Below are the code and all the weights of a small trained network. Each question names an input and a class and asks about switching units off, where a switched-off unit gives its printed mean instead of its output.

import numpy as np


def w(rows, s, z=0):
    codes = np.array(rows[::2]) - 128.0
    scale = np.full(codes.shape[1], s)
    scale[-1] = z or s
    return codes * scale


def f(y):
    return y / 2 * (1 + np.tanh(0.7978845608 * (y + 0.044715 * y**3)))


def log_softmax(a):
    a = a - a.max(-1, keepdims=True)
    return a - np.log(np.exp(a).sum(-1, keepdims=True))


def net(x, mask):
    res = np.array(x, float).reshape(1, 8) / 4 @ E
    y = f(res @ A[0][:, :-1].T + A[0][:, -1])
    res = res + np.where(mask, y, B[0][:, -1]) @ B[0][:, :-1]
    return log_softmax(res[-1] @ U[:, :-1].T + U[:, -1])


A, B = {}, {}
E = w([
[83,144,103,136,94,193,132,133],'x0',
[123,114,141,134,110,151,118,93],'x1',
[170,124,236,228,186,151,93,145],'x2',
[142,115,146,164,125,118,122,114],'x3',
[116,125,110,127,123,137,114,109],'x4',
[112,166,127,120,138,129,122,172],'x5',
[134,44,2,124,162,144,107,90],'x6',
[175,128,170,133,147,97,158,149],'x7',
],0.0083)
A[0] = w([
[152,130,110,104,111,90,125,102,50],'N1',
[124,129,134,130,167,110,187,153,197],'N2',
[182,78,103,120,110,133,140,94,57],'N3',
[95,143,140,250,158,111,83,122,152],'N4',
[88,153,193,152,86,75,165,150,171],'N5',
[137,182,156,98,99,113,115,154,19],'N6',
[123,150,116,191,125,181,138,161,103],'N7',
[108,134,109,157,89,134,188,154,2],'N8',
[116,154,209,128,140,120,141,137,165],'N9',
[62,101,102,101,46,85,168,127,87],'N10',
[170,71,100,138,158,169,92,174,98],'N11',
[152,86,146,113,133,106,135,68,200],'N12',
[129,116,114,120,49,114,147,107,180],'N13',
[163,105,79,113,157,130,98,150,135],'N14',
[113,130,123,121,127,84,143,148,227],'N15',
],0.011,0.0027)
B[0] = w([
[170,44,214,95,164,149,134,166,136],'N1',
[31,103,115,154,146,189,65,91,166],'N2',
[162,167,60,173,94,147,194,76,173],'N3',
[137,52,133,40,81,68,194,154,255],'N4',
[120,190,61,164,159,143,140,69,250],'N5',
[195,161,68,84,87,118,142,151,169],'N6',
[208,103,174,100,184,56,141,105,171],'N7',
[169,91,176,54,156,121,155,89,129],'N8',
[121,72,2,89,79,103,96,110,253],'N9',
[175,58,116,68,181,96,142,128,217],'N10',
[224,148,171,98,20,99,145,110,189],'N11',
[77,178,132,177,154,206,153,177,189],'N12',
[144,89,124,110,190,99,64,183,182],'N13',
[230,210,130,184,127,186,176,141,187],'N14',
[123,51,109,120,170,221,143,73,162],'N15',
],0.0061,0.0059)
U = w([
[177,33,216,62,104,54,152,214,171],'0',
[113,184,132,204,62,159,160,184,254],'1',
[115,99,166,135,59,111,168,220,159],'2',
[203,228,97,160,6,145,109,119,62],'3',
[58,103,147,210,142,112,63,176,169],'4',
[97,123,190,183,141,139,141,142,150],'5',
[142,121,252,132,229,131,125,148,83],'6',
[110,164,152,212,167,151,16,133,41],'7',
],0.0048,0.0028)

Each question gives the input, the list of numbers given to net, and the class t.
The units are the neurons (one row each of A and B). Each row of codes is followed by its name. A weight is (code - 128) times the scale printed after its matrix; where a second scale follows, it is the last column's (A, B and U).
mask holds one flag per neuron, in row order. A switched-off neuron (its flag False) gives its mean, the last column of its row in B, instead of its output. The means were averaged over made-up inputs and are rounded, as every weight is.
A unit's drop is (log p(t) with every unit on - log p(t) with that unit switched off) / (log p(t) with every unit on - log p(t) with every unit switched off).
The circuit of an input: a set's keep is (log p(t) with only the set's units on - log p(t) with every unit switched off) / (log p(t) with every unit on - log p(t) with every unit switched off). Starting from the 12 units with the biggest drops (on a tie, the unit counted first), units are removed one at a time, each time the one whose removal leaves the highest keep (on an exact tie, the one counted first), for as long as the keep stays at least 0.8.
circuit, biggest first: the units of the circuit, biggest drop first
unit that matters most: the unit with the biggest drop
k most important neurons: the k neurons with the biggest drops, biggest first
drop when u is switched off: that unit's drop, to one decimal
input [7,-6,-7,1,-3,3,-2,-3], class 0: circuit, biggest first -> [N10, N8]
input [4,-7,-8,2,-4,8,-8,-6], class 0: unit that matters most -> N10
input [1,-5,-8,6,5,-3,-2,-8], class 0: circuit, biggest first -> [N10, N13]
input [-8,-7,0,6,3,1,8,5], class 3: circuit, biggest first -> [N14, N3]
input [6,5,4,0,-6,5,-8,3], class 3: circuit, biggest first -> [N5, N9]
input [5,0,4,1,-6,-1,8,3], class 3: circuit, biggest first -> [N11, N14]
input [6,7,8,1,-4,8,8,8], class 0: circuit, biggest first -> [N4, N11]
input [-5,3,8,-3,-3,1,2,-2], class 0: 2 most important neurons -> [N4, N5]
input [6,-1,6,-1,6,-1,-3,2], class 0: 2 most important neurons -> [N4, N7]
input [-3,6,2,-2,7,-7,8,-3], class 3: drop when N14 is switched off -> 0.2
input [6,7,-7,0,5,5,-4,6], class 0: drop when N3 is switched off -> 0.1
input [4,5,-8,5,6,2,3,1], class 0: drop when N3 is switched off -> -0.1
